[-17   1   5  30  14  -2  22 -11  22  12  28  12  26  12 -15 -15  12  -9
   7  33   4 -17   5  23  14   4  16 -31 -19  -1  -6 -18   6   8  18]
j931
[-15  -3  23  35 -16   2  13  19 -23 -50  11 -11  -5   7   2  33 -10 -17
  19  -5 -15 -24   1  -3   3 -30 -12  46 -29 -14 -16  14   5  -7 -31]
j474
[ -8  12 -41  -4  16 -54 -15  16  45  48  20  17  15 -34  13   0  34  16
   4   7  30 -33  28  -2  -2  32  14 -24 -29   5   4  42  32  36  28]
j373
[ 37  -4 -18   3  17  -2 -21 -19 -12   4  47  20   6   6 -33  -3  38  17
   5  27   9  25 -26  12 -10 -23  13 -24  24  26 -24  -4  27  27  21]
j582
[ 39  22  -8  25 -19 -11  14 -50  -3  78 -82  27   2  -4  -4  -5 -14  50
  20  14  21 -57 -21   1   0  25 -18  47  27   7  58 -22  13 -13   5]
j867
[-38  14   9 -17 -21   9  -2 -22  17 -24   7   7 -17  16 -28 -25 -23 -13
  -6  36  -7  15   6 -38  16  10  10  -2 -30  -9  25  -6 -23  15  -4]
j844
[  0  18 -15 -19   9 -26  22  -7  35  26  14  17  -9  -2  -4  13   2  12
   3  30 -12  21  15  -4  -5  -3  17 -24  29   6  32 -10 -21 -14  -4]
j867
[-24 -49  15 -25 -31  10  -7   5   4 -15  22 -12 -13 -22   4 -36  -4   2
  35 -14 -14   6  32 -36  26   0  -6 -27 -10  -4  10  14  15 -36 -18]
j373
[  5 -22  -4  -1  -6 -36 -17  45 -16   8 -52 -37 -29  13 -25  48  24 -13
 -24  17  -7 -25  -3 -23 -12  10  -7  12  29 -24  -7  25 -34   2  33]
j46
[  0   3 -22  20  14 -40 -25  44   2 -43  13  -9  -1  -4   7  27   4   1
   0   6  31  12  15  -9 -26   6  11  17 -24   4 -47  34   3  41  13]
j46
[-20 -35 -13  56  13  -1  68 -12  39  32   4  -5   4   7  23 -19 -27  -2
 -22  50   2  25 -17  13  38 -16  52   9  15  -8   9  -6 -31 -33 -25]
j698
[  -5   -5   44   11    3   16  -26   -6  -48 -114   20  -92   -9  -22
   14   21  -29  -13   19  -16  -27   28    2   20    4   25   -2   -9
   12    4    4   14  -33  -24  -38]
j373
[-27  17 -21  48  22 -29  11  13  10   6  12 -17  18   8   2   2 -10   2
  45  14  27 -31  10   7  13   5   8 -21  -3  11  20  -9  -2   5  -2]
j931
[-36  35  15  27  10  -6  43  24   6   0  -8  -5  -1   6   5  14  -6 -12
  15  21  12 -28  31  -6  28 -48 -19 -31  42 -35  36   0 -31  -1 -21]
j867
[-27  -4  -5  14 -11 -22 -28  21 -52  -2  -5 -29 -23  -3 -30 -37  15 -32
  28  11 -26 -25  -8 -42  24  -7 -22 -11 -24  -2 -15  14  12  45  19]
j698
[  6   5  18  -5  -8 -43  -4   9   5   3  10 -30 -23 -15 -10  45  38  37
  32   0 -15 -18   4  -5 -21  -5   8  -6  12  13  27  43 -14 -35   2]
j474
[-24  -2 -16  33  55 -24  47   9  20   7 -27 -47  29 -10  21  37   7  -9
  17  12  35 -73  -9   0  32   9  44  48 -24 -13  16  -8 -24  11  18]
j373
[ -4 -12   5  17 -12 -14   5   3  -8  26 -18  10   3  -1  -6  13   0 -16
   9 -18  12 -11  -6  22  23 -45 -14 -32  10 -26  -8  16  -9 -12 -13]
j931
[  5 -15  25  -3  -7   1  -7   7  -4  19 -95 -18  -5   4   8   4   2  -3
  20   2   3 -14   0  12  -4 -13   5  34 -20 -21  24  24 -34 -35 -10]
j698
[ -1  -2  39  11  66 -49  18  31  -2 -11 -15  -2   1  -4 -10  20  44 -14
  16  39   5 -71  15  10   0 -41  -2 -16 -52  -7 -21  -2 -20   5   4]
j46
[ 10 -64   0 -20 -11  34 -35  24 -21   6 -38 -21   7  -8 -28   4  64   9
 -12 -55 -11 -12   0  55  45  63  16  23  97 -22 -29  51  22  39  -2]
j582
[-47  62 -72 -31  11 -11 -45  17   5  27 -26 -37  23  34  10  19 -32 -14
 -13 -22  29 -12  -7  -2   2 -11  11  12  -9  31  34 -40  37 -18 -22]
j844
[-40 -70  55   8   6   5  12  39  17 -21 -28  -4 -35   8 -20  -4  30  28
  10  23  -5 -18  24 -33  -6   1  22  18 -38   3  -8  28 -17  -6  -9]
j474
[-25 -53  14 -16 -36  -4   0 -14  -3 -47 -12 -21 -25   0 -31  19 -40   4
  -2  11   5  60  -3 -26  21  20  27   8   6 -27 -22  13 -57   7   5]
j698
[ -1  -2  29   9 -23 -19 -50  28  10  30 -23   2 -14   4 -36  10  45  25
   1  28 -24  -7  10 -15 -45  45  10  -3 -42  -7  -4  21   7 -11  10]
j474
[  2 -22  34   7  16  25 -24  55 -30 -15  -8  -8 -18   3 -37 -15  64  -3
  22 -22 -16  -7   2   5 -12 -19   1  -4 -23 -20 -56   0 -14  33   1]
j844
[ -1 -13  30  -4 -18 -31  -9  -6   0 -28   4 -14   4   1 -22   2  15  17
  26  36   8  45  -9  -8   8  32  22 -21   8  -2  -9  22 -12  -8  25]
j844
[-16  25  54  38   3 -32  26  10  -6 -16   8 -17  -6   0 -28  17  47  42
  20  15 -22  -7 -10  29 -26  66  -5 -42 -15   2 -31 -14 -35  24  42]
j844
[-27  19  67 -26 -28 -24 -19  34  21 -39  -2  30  -7  -1 -34  27  36  14
  19 -21 -38  21  40 -20 -29 -13  -7   0 -21 -15 -26  28  46   5   8]
j46
[ 12 -15  -2   2  17 -20 -28  45  20 -19  20 -13  37  -2   5  22  61 -18
   5 -22 -33  37 -13 -11  -3 -22  13 -22  37 -10  -9  78  50  21 -19]
j931
[ 10 -34  -4  25  41   3  -3  27 -11   0   6 -32  20   4  -4  11  44 -14
  35  -2  11 -16  -9  12  -2 -30   9 -16 -11  -2 -34 -10   0 -18  32]
j582
[ 15   0 -21  14 -14  17 -19  -8 -16   7 -11  -5   7  18   6 -26 -29 -31
  28  17  -7  30  -9   8 -10 -43   1  10 -18  -3  17  -3 -10 -32 -16]
j698
[-29 -37  -7  14 -21 -28 -43  19 -12 -26   5 -34 -26   2 -13   2  -4 -14
   3  29   0  32  13 -38  17   2   5 -10  -2  18 -12  20  39 -44  -6]
j582
[ 22  -8  -9 -34 -18  12 -13 -15   4  28  40  51 -20 -12 -20 -24  12  15
  -6  -2  -6   3  22  28 -21 -17  -8  -9 -11  35 -15  -8  49   4  24]
j373
[ 22   1  11 -13  44  29   3  17  41  12 -43 -13 -20   4  26 -16 -29  12
   7  11  -6 -12  19  10 -31  45  43  87 -42  35  21 -51 -28 -22  17]
j474
[-19 -29 -11 -23  17 -13   9   5  14  10  -7 -24 -38 -35  24 -22   3 -10
   7 -22 -28 -32  16 -30  26   9  14   6 -53  -7  11  -9 -40 -14 -44]
j373
[ 17 -20  28  -5  19  48  33  31  45  68  -6  36  -9  -3   2 -36  31   1
  -4  17   4   7  -5  29   7 -17  64  -3   9   2 -12  16 -24  -6  -3]
j931
[-15 -37  14  -5   3   0 -32  23  13   1 -35 -24  -6  -5   7  -7  33 -20
 -15  27 -23  29  -7 -12  -4  11  56  13 -29  -7  15  68  -8 -18 -42]
j373
[  4   2  -1  20  21  13 -11  19 -19  -7   2 -16  11   6 -13 -12  -8 -16
  18 -23 -16 -33  -1   1  -6  -8 -20   0   5  -6 -10 -26   6  23  16]
j46
[ 16   8  22  -2  -5 -10 -18  -5  16 -19  -2  34   9  19   6 -30 -29   3
 -10  49   2  30  30  13 -19  10 -37 -59  16 -13  27  -1 -22   0 -11]
j46
[-33  -9   2  -2  -9  12   2  28  12  21  -9 -14  -6  -7 -10  15  15  10
   3  -2   9 -11  28   9  -1  22  19 -24  -2 -16 -12   0 -25 -19 -10]
j867
[-10   6  -5  15  35 -10   0   9  11   1  10 -16  16   4   2 -12  12   1
  -1  26 -17 -11 -11  -4  -8   1  13  -2 -36  25  -4 -14  28   6 -12]
j698
[ -4 -14 -14  -4   4  11  11 -12  15  -3  24  -1 -16   0   8 -21 -57 -46
  14  41   9  31 -20 -60  34 -43  29  13 -19   8  15  -9 -13 -32   0]
j582
[ 26   5  71  23 -27 -13  -2 -15 -31 -30  46  38   8 -33 -27 -20  37 -15
  -3  42 -31  -4 -17 -19  31 -17 -31 -38  -8 -41 -33  47  38  48 -12]
j373
[ -7 -33  48 -19  11  12  -4  32  -1 -45 -19  -6 -21  -9  12 -11   9  15
  19  18  27 -32  43 -15 -32 -42 -41 -26 -80  17 -21  17  -6 -27  -1]
j698
[  4  39  29   2  18 -31  -7 -14  13  -9 -14 -14  -1 -32   3   1   1  20
  25  12  19  -9   1 -24  -8 -31  15  27 -47  26   1  18  34   1  38]
j698
[-45   4   3 -14 -17 -85 -17   2  11  30  -4  11 -13 -38 -44  55  15  58
 -17  12  29 -13  17   0  46  67  22 -54  40 -18 -14  25   1  22 -55]
j867
[-18  80 -28   6  13 -55   4 -18  42  25  39  34  45   8  -1  14  33 -16
 -14  69  -6   9 -19 -12   1  10  54   2 -54  -4  14   5  30  44  -8]
j373
[-10  21 -18 -24 -22   8 -24 -18  25  -7  42  -5  -4  -3 -25   0  66  27
   8  15 -22  -7  44 -23 -20 -16   4 -32  17  -3  47  38  12 -13 -35]
j867
[-17  13  24  -9 -12   5  14 -11  -9 -10  -7   7 -13   6   0   7  -1 -21
 -13  39  -2 -14 -25  -9  24  -9   8   2 -31   2  -2  14 -12  -9 -30]
j582
[ 34 -47  16   5   4  23  53 -28  27 -31  -8  -5 -19   4   7 -17  16  19
 -18  51 -11  27  -4  -9  19 -14  39  64  33  -3  11  15 -34  -3  -2]
j698
[ 30  -4  -8   4  11  -3 -11  -9 -23   7 -35   7  -5   5  10  -4  -4  15
  20  17  30 -89   7  11  -5 -21 -65  29   7  69  36   9  90 -24  20]
j582
[ 19  -3  19 -33  -8  18  16  16  23 -17  -4  22   9  11  16   5  -2  12
  10  -4  -5   7  -3 -22 -30  -9   0  25 -16  10  -8   3   8  -9   7]
j46
[-38 -45  73 -42 -10  85  50   3  64 -29  49  29 -16  -7 -52 -19  -1  42
  -4  15  -4  27  66 -15  20  22  47  -3  38  -5 -18 -41   3  -9  20]
j867
[  2 -19  14 -26  21 -29  -7  34  34  18 -22   5 -12  -7 -15   8  34  31
  -1  -6 -19 -23  29   3 -23  56  -2 -26   7  -4  -2   4 -21  18  19]
j46
[-22 -31  26  10   5 -23  24  12  24  -8 -21 -10  -9  -3  24 -33 -13 -10
  -5  58   2  34  13 -23  41 -20  32  13 -12   4  -4   8  10 -38 -13]
j698
[-11  12   4  20  10 -16  31  19   4  -7   2 -11 -44 -20 -10  47 -16  37
  -1 -12  15 -33  48  81  10  58   9   6  61  -6  10 -20 -67  19 -20]
j373
[ 11   2  27  14  26  33  23  12 -17   5  -7   4  12   1  -7 -18  22 -26
  -6   0   1 -42 -35  -4  21 -51 -12   5 -15 -21 -21   4  -2  32   6]
j844
[-14 -17  17  36  -6  28 -18  15 -21  -9 -15 -31  17   8  -7   5 -14  -8
  17 -29  -3  17 -17  17   5  11  -9 -18  22 -13 -19 -11   9 -17   8]
j582
[-56  32   7   1 -17   2 -23  -7   6 -20   8 -14  10  14 -39  43  39  19
  -2   6 -11 -21  16  47 -33  13  24 -28 -47  -4  11  41 -20   1 -54]
j698
[-17 -24  -9 -31 -22   6  -4  23   5  -1   0  26 -42  28  14 -46 -23 -28
   4  26  -2  47  31 -44   6 -78 -10  -5 -11  -6  14  -4 -25 -16  -7]
j474
[-20 -19  -8 -10 -23  -8 -25 -11  25 -23  20  17  15  16 -33  25  21  17
 -16  22  12  -5   8 -43 -21   3  12  32 -51  -2 -13  24  41  25  21]
j474
[-32 -30  25  -9 -10  19 -24  19  -1 -26 -62 -13   6  21 -30  14  22   5
  -5 -21  -7 -37   1 -29 -12  21 -18  38 -56 -15 -16  -4  23   9   1]
j844
[-16   7  -3  -8  39  -1  -8  48  56  37 -25  31   6  13  -7  -3 -36 -14
 -13  75  34  -9  17 -21 -10   2  43  26 -48  20  15   2  21   4 -11]
j698
[-27 -33 -28  37  10  10 -24  -5  -8   2   8 -45  17   2   0 -33 -43 -14
  -6  -4  19  40   2  -4  30 -39  15 -22   6  -5 -17 -35  19 -29  -1]
j698
[ -6 -24  -2 -48 -41  -9 -29  -3  -3  25 -82   6 -22  32  15 -27   2  29
  24 -18 -22  31   3 -23  -6   6   9  53 -16  15  29 -29   5 -48 -31]
j474
[ 27  -6  10  21  -1  -9  32  -1  -3   5  -2  30  -7   4   9 -18  30  -3
  12  26 -33  10   6  -4 -20 -22 -18  12 -31  -2 -30 -34   7  -9  13]
j867
